[[-15 -11 -34   3]
 [ -9   0   5   8]
 [ 23  11  23  50]
 [ -7   1   5  29]
 [ 35  38  18  12]]
->
[[ 35  38  18  12]
 [-15 -11 -34   3]
 [ -9   0   5   8]
 [ 23  11  23  50]
 [ -7   1   5  29]]

[[ -1  18 -28  -9  43  20  24  10   1]
 [ -1 -14  29  10 -42 -23 -22 -12  -5]
 [  8 -50  24   9  -8  26  -5   8  -1]]
->
[[  8 -50  24   9  -8  26  -5   8  -1]
 [ -1  18 -28  -9  43  20  24  10   1]
 [ -1 -14  29  10 -42 -23 -22 -12  -5]]

[[ 15 -43  39]
 [  0 -33  47]
 [  7 -38  44]
 [ 22 -46  34]
 [ 12 -41  41]
 [ 10 -40  42]
 [ 19 -45  35]
 [ 24 -47  31]
 [ 17 -44  37]
 [  3 -35  46]
 [  5 -36  45]]
->
[[  5 -36  45]
 [ 15 -43  39]
 [  0 -33  47]
 [  7 -38  44]
 [ 22 -46  34]
 [ 12 -41  41]
 [ 10 -40  42]
 [ 19 -45  35]
 [ 24 -47  31]
 [ 17 -44  37]
 [  3 -35  46]]

[[-20 -18   2  27 -17 -35   2  -6   9 -18  62 -26  23 -25]
 [ -3  19  10 -11  -7 -26 -19  30  -7  28  20  -2   4 -28]]
->
[[ -3  19  10 -11  -7 -26 -19  30  -7  28  20  -2   4 -28]
 [-20 -18   2  27 -17 -35   2  -6   9 -18  62 -26  23 -25]]

[[ 46  17  16  23 -28   4 -15  -4 -10  -9  -2 -16  -3]
 [-54   9  11  -5  29  28  12 -34  24  39  32  -9 -28]]
->
[[-54   9  11  -5  29  28  12 -34  24  39  32  -9 -28]
 [ 46  17  16  23 -28   4 -15  -4 -10  -9  -2 -16  -3]]

[[ 30  39  18  16  20 -33 -29]
 [ 27  11 -47  -3   2  -3 -16]
 [ 11  -6 -51  16 -12  32  57]
 [  4  15 -10 -26 -24  19   9]
 [-48 -14  27 -12 -21  20  31]
 [ 12  -5   8  -8  11  -2 -33]]
->
[[ 12  -5   8  -8  11  -2 -33]
 [ 30  39  18  16  20 -33 -29]
 [ 27  11 -47  -3   2  -3 -16]
 [ 11  -6 -51  16 -12  32  57]
 [  4  15 -10 -26 -24  19   9]
 [-48 -14  27 -12 -21  20  31]]

[[-29  24 -51   7]
 [-18  14 -32  -2]
 [  0 -21 -34  40]
 [-29  25 -50   1]
 [-37 -12  21  47]
 [-16  11 -22   6]
 [ -1 -16 -50  37]
 [-24  59 -43 -49]
 [-34  21 -38  -6]]
->
[[-34  21 -38  -6]
 [-29  24 -51   7]
 [-18  14 -32  -2]
 [  0 -21 -34  40]
 [-29  25 -50   1]
 [-37 -12  21  47]
 [-16  11 -22   6]
 [ -1 -16 -50  37]
 [-24  59 -43 -49]]

[[-25  16 -29]
 [-30  -6  32]
 [ 16   8 -30]
 [  3 -40 -13]
 [ -4  34 -30]
 [ -4 -42  23]
 [ -5 -25  52]
 [ -6 -59  28]
 [-27 -19  14]
 [  3  20   0]
 [-27   9  -5]
 [-12 -55  53]]
->
[[-12 -55  53]
 [-25  16 -29]
 [-30  -6  32]
 [ 16   8 -30]
 [  3 -40 -13]
 [ -4  34 -30]
 [ -4 -42  23]
 [ -5 -25  52]
 [ -6 -59  28]
 [-27 -19  14]
 [  3  20   0]
 [-27   9  -5]]

[[ -5  56  -1   0]
 [  6 -23 -33  -7]
 [-46  53  24  24]]
->
[[-46  53  24  24]
 [ -5  56  -1   0]
 [  6 -23 -33  -7]]
---
[[ 35  25 -38 -28 -26  12  29]
 [ 30 -53 -63 -12 -32   9   5]
 [ 24  30  -4 -22 -34   6  38]]
->
[[ 24  30  -4 -22 -34   6  38]
 [ 35  25 -38 -28 -26  12  29]
 [ 30 -53 -63 -12 -32   9   5]]

[[-53  40 -11  43   5  17]
 [ 16 -31   3 -12  52 -39]
 [-59  37  -9  56 -18  27]
 [  9 -23   7  -1  51 -44]
 [-39  36 -10  59  12  -1]
 [-25  56   1  47  -4  23]
 [-57  43 -30  39  16   7]
 [-32  58 -15  50   0  16]
 [-47  49  -9  52   8   6]
 [-50  57 -23  46  -3  17]
 [-45  60 -15  29   1  32]]
->
[[-45  60 -15  29   1  32]
 [-32  58 -15  50   0  16]
 [-50  57 -23  46  -3  17]
 [-25  56   1  47  -4  23]
 [-47  49  -9  52   8   6]
 [-57  43 -30  39  16   7]
 [-53  40 -11  43   5  17]
 [-59  37  -9  56 -18  27]
 [-39  36 -10  59  12  -1]
 [  9 -23   7  -1  51 -44]
 [ 16 -31   3 -12  52 -39]]

[[ 15   5   9 -35   6  19  -7  -3  -8  15  20  -6]
 [-18  20 -41  17 -15 -15  35  -9   4 -40   5  33]
 [-11   9   0   6 -18  18  13  21 -14   1 -16  10]
 [-14   4 -22  15 -17 -10  25   0  -2 -21   2  20]
 [-11  23 -47  18 -22 -22  35 -12   7 -45   7  38]]
->
[[-11  23 -47  18 -22 -22  35 -12   7 -45   7  38]
 [-18  20 -41  17 -15 -15  35  -9   4 -40   5  33]
 [-11   9   0   6 -18  18  13  21 -14   1 -16  10]
 [ 15   5   9 -35   6  19  -7  -3  -8  15  20  -6]
 [-14   4 -22  15 -17 -10  25   0  -2 -21   2  20]]

[[-16 -31  45  39  29  25 -53]
 [-46 -15  16 -50 -14  11 -47]
 [ 25  50  39 -26  53 -50   7]
 [ 19  49  36  24  56 -27 -22]
 [ 52  45 -39 -23  19  14   7]
 [ 37 -12   4  44   1 -37 -35]
 [ 32  53  29 -30  25  -4 -14]
 [ 31  55 -23 -19  12 -25 -60]
 [ 15 -45 -50  46  61  41   0]]
->
[[ 31  55 -23 -19  12 -25 -60]
 [ 32  53  29 -30  25  -4 -14]
 [ 25  50  39 -26  53 -50   7]
 [ 19  49  36  24  56 -27 -22]
 [ 52  45 -39 -23  19  14   7]
 [ 37 -12   4  44   1 -37 -35]
 [-46 -15  16 -50 -14  11 -47]
 [-16 -31  45  39  29  25 -53]
 [ 15 -45 -50  46  61  41   0]]

[[ 38 -14 -16  48 -18   8 -47  30 -25]
 [-15  31 -25 -10   7   3 -19 -12 -25]
 [ 29 -26  41  -7 -44 -11  25  33  16]
 [-19   7 -46  29  47  23 -34 -18  -5]
 [-37  10 -36  11  65  13 -11 -42   8]
 [-22   8 -47  24  45  30 -30 -11  -2]
 [-31   2  19 -45   6   0  50 -10  36]
 [ 25 -33  19  19 -19   9   7  33  19]
 [ 20 -50  43  -2 -26   5  42  40  54]
 [-43  14 -38   2  59  25  -6 -31  13]]
->
[[-15  31 -25 -10   7   3 -19 -12 -25]
 [-43  14 -38   2  59  25  -6 -31  13]
 [-37  10 -36  11  65  13 -11 -42   8]
 [-22   8 -47  24  45  30 -30 -11  -2]
 [-19   7 -46  29  47  23 -34 -18  -5]
 [-31   2  19 -45   6   0  50 -10  36]
 [ 38 -14 -16  48 -18   8 -47  30 -25]
 [ 29 -26  41  -7 -44 -11  25  33  16]
 [ 25 -33  19  19 -19   9   7  33  19]
 [ 20 -50  43  -2 -26   5  42  40  54]]

[[-21 -39]
 [ 19 -29]
 [ -2  17]
 [-19 -18]
 [-25  -6]
 [ 28  -5]
 [ 46  -1]
 [ 26  -8]]
->
[[ -2  17]
 [ 46  -1]
 [ 28  -5]
 [-25  -6]
 [ 26  -8]
 [-19 -18]
 [ 19 -29]
 [-21 -39]]
